Below is a small trained network, with its code and all its weights. Each question gives an input and a class and asks what happens when units are switched off, that is, made to give their printed mean instead of their output.

import numpy as np


def w(rows, s, z=0):
    codes = np.array(rows[::2]) - 128.0
    scale = np.full(codes.shape[1], s)
    scale[-1] = z or s
    return codes * scale


def norm(h):
    return h / np.sqrt((h * h).mean(-1, keepdims=True) + 1e-5)


def f(y):
    return np.maximum(y, 0)


def log_softmax(a):
    a = a - a.max(-1, keepdims=True)
    return a - np.log(np.exp(a).sum(-1, keepdims=True))


def net(x, mask):
    res = np.array(x, float).reshape(1, 4) / 4 @ E
    u = 0
    for l in range(4):
        y = f(norm(res) @ A[l][:, :-1].T + A[l][:, -1])
        res = res + np.where(mask[u : u + 8], y, B[l][:, -1]) @ B[l][:, :-1]
        u += 8
    return log_softmax(norm(res)[-1] @ U[:, :-1].T + U[:, -1])


A, B = {}, {}
E = w([
[100,112,147,128,5,68],'x0',
[203,187,185,10,85,186],'x1',
[159,76,64,116,99,164],'x2',
[23,138,127,135,114,220],'x3',
],0.0023)
A[0] = w([
[127,154,98,144,175,158,128],'0.n0',
[185,156,159,87,110,150,111],'0.n1',
[82,159,255,137,178,80,21],'0.n2',
[165,68,77,118,105,156,28],'0.n3',
[65,103,105,115,99,221,1],'0.n4',
[79,139,159,132,125,174,51],'0.n5',
[70,107,139,111,66,105,47],'0.n6',
[143,63,77,122,100,187,58],'0.n7',
],0.0057,0.0034)
B[0] = w([
[144,105,160,176,47,138,211],'0.n0',
[60,63,100,90,133,132,251],'0.n1',
[141,196,1,128,74,151,203],'0.n2',
[129,250,42,132,98,130,166],'0.n3',
[65,211,222,149,175,76,200],'0.n4',
[106,159,164,125,158,72,167],'0.n5',
[176,118,149,183,101,171,193],'0.n6',
[125,207,98,136,109,111,195],'0.n7',
],0.0057,0.0023)
A[1] = w([
[108,123,89,124,56,86,157],'1.n0',
[119,120,163,131,72,97,18],'1.n1',
[159,157,170,56,141,165,30],'1.n2',
[128,162,146,156,94,166,125],'1.n3',
[123,47,85,190,171,80,92],'1.n4',
[150,159,112,148,253,220,106],'1.n5',
[165,169,150,177,97,132,82],'1.n6',
[204,102,133,121,134,83,3],'1.n7',
],0.0045,0.0027)
B[1] = w([
[155,137,134,148,184,197,253],'1.n0',
[161,127,131,173,122,180,144],'1.n1',
[87,111,120,110,71,123,161],'1.n2',
[158,122,123,147,179,134,189],'1.n3',
[87,105,124,74,108,153,210],'1.n4',
[151,116,149,172,3,131,185],'1.n5',
[136,110,132,107,146,151,160],'1.n6',
[116,153,164,107,196,90,142],'1.n7',
],0.0055,0.0027)
A[2] = w([
[217,121,91,87,125,28,114],'2.n0',
[216,66,64,80,201,47,51],'2.n1',
[170,137,107,138,252,221,52],'2.n2',
[251,106,86,86,202,24,64],'2.n3',
[31,29,117,89,134,198,157],'2.n4',
[219,74,205,206,27,173,2],'2.n5',
[150,172,172,144,245,156,113],'2.n6',
[250,33,85,106,95,94,129],'2.n7',
],0.0033,0.0024)
B[2] = w([
[46,160,137,165,116,192,193],'2.n0',
[38,176,196,181,140,132,174],'2.n1',
[168,140,160,110,204,97,146],'2.n2',
[2,181,169,159,112,129,184],'2.n3',
[193,124,152,74,188,59,251],'2.n4',
[225,54,172,237,117,146,190],'2.n5',
[150,98,173,118,187,106,155],'2.n6',
[67,185,190,183,124,172,231],'2.n7',
],0.004,0.0021)
A[3] = w([
[115,194,118,132,60,140,164],'3.n0',
[174,119,87,114,255,168,119],'3.n1',
[97,81,79,171,170,92,120],'3.n2',
[120,153,213,119,165,133,174],'3.n3',
[179,154,146,124,219,105,98],'3.n4',
[102,106,93,207,153,124,254],'3.n5',
[125,229,5,136,89,144,74],'3.n6',
[101,66,62,159,179,20,59],'3.n7',
],0.0047,0.002)
B[3] = w([
[125,105,58,162,172,101,215],'3.n0',
[135,98,160,156,183,52,151],'3.n1',
[130,134,126,18,73,162,174],'3.n2',
[147,54,89,149,163,81,194],'3.n3',
[184,101,110,141,164,105,138],'3.n4',
[181,137,154,22,113,133,253],'3.n5',
[165,185,1,160,131,50,207],'3.n6',
[132,152,135,42,100,203,165],'3.n7',
],0.0042,0.0041)
U = w([
[143,187,30,137,113,122,163],'0',
[116,84,155,9,115,149,145],'1',
[48,147,198,183,159,114,144],'2',
[205,88,171,191,74,174,134],'3',
[180,93,119,137,203,67,105],'4',
[129,76,113,143,127,91,2],'5',
],0.015,0.0099)

Each question gives the input, the list of numbers given to net, and the class t.
The units are the neurons (one row each of A and B). Each row of codes is followed by its name. A weight is (code - 128) times the scale printed after its matrix; where a second scale follows, it is the last column's (A, B and U).
mask holds one flag per neuron, layer by layer. A switched-off neuron (its flag False) gives its mean, the last column of its row in B, instead of its output. The means were averaged over made-up inputs and are rounded, as every weight is.
A unit's drop is (log p(t) with every unit on - log p(t) with that unit switched off) / (log p(t) with every unit on - log p(t) with every unit switched off).
most important unit: the unit with the biggest drop
top k neurons: the k neurons with the biggest drops, biggest first
k most important neurons of layer l: the k neurons of layer l with the biggest drops, biggest first
drop of u: that unit's drop, to one decimal
input [-8,7,-3,1], class 3: 3 most important neurons of layer 3 : 3.n5; 3.n2; 3.n7
input [-3,2,0,-2], class 4: top neuron : 0.n1
input [6,5,-5,4], class 3: 2 most important neurons of layer 1 : 1.n4; 1.n1
input [-1,5,-5,6], class 2: top 3 neurons : 0.n5; 3.n5; 0.n4
input [6,-4,2,-6], class 2: top 2 neurons : 0.n0; 1.n5
input [6,1,3,-5], class 3: 2 most important neurons of layer 1 : 1.n1; 1.n0
input [-7,-6,3,-7], class 2: top 3 neurons : 2.n7; 0.n1; 2.n1
input [-5,-1,-6,-7], class 2: 2 most important neurons of layer 0 : 0.n3; 0.n7
input [-8,-6,-3,-6], class 3: top 3 neurons : 1.n5; 0.n1; 2.n5
input [-5,8,-8,-5], class 0: 4 most important neurons of layer 3 : 3.n5; 3.n0; 3.n2; 3.n7
input [1,5,5,2], class 0: top 2 neurons : 0.n7; 0.n3
input [5,3,-1,5], class 2: top 3 neurons : 0.n4; 0.n5; 0.n0
input [-8,0,0,7], class 3: top 4 neurons : 1.n5; 0.n0; 0.n1; 2.n5
input [-8,6,-4,-6], class 3: most important unit : 1.n5
input [-5,4,-8,7], class 0: top 2 neurons : 0.n2; 1.n5
input [-2,5,6,8], class 2: top 2 neurons : 0.n4; 0.n2
input [-3,7,-4,-8], class 2: top 2 neurons : 2.n3; 3.n5
input [-8,6,1,1], class 3: top 2 neurons : 1.n5; 2.n5
input [-3,-6,-5,6], class 1: 3 most important neurons of layer 3 : 3.n5; 3.n2; 3.n6
input [-4,6,8,-6], class 0: most important unit : 0.n3
input [-1,-5,-4,-7], class 2: 2 most important neurons of layer 2 : 2.n3; 2.n1
input [-8,-8,-4,6], class 1: drop of 2.n7 : 0.1
input [-2,-3,-8,-3], class 0: drop of 0.n2 : 2.3
input [-1,4,-8,-7], class 0: drop of 0.n2 : 3.2
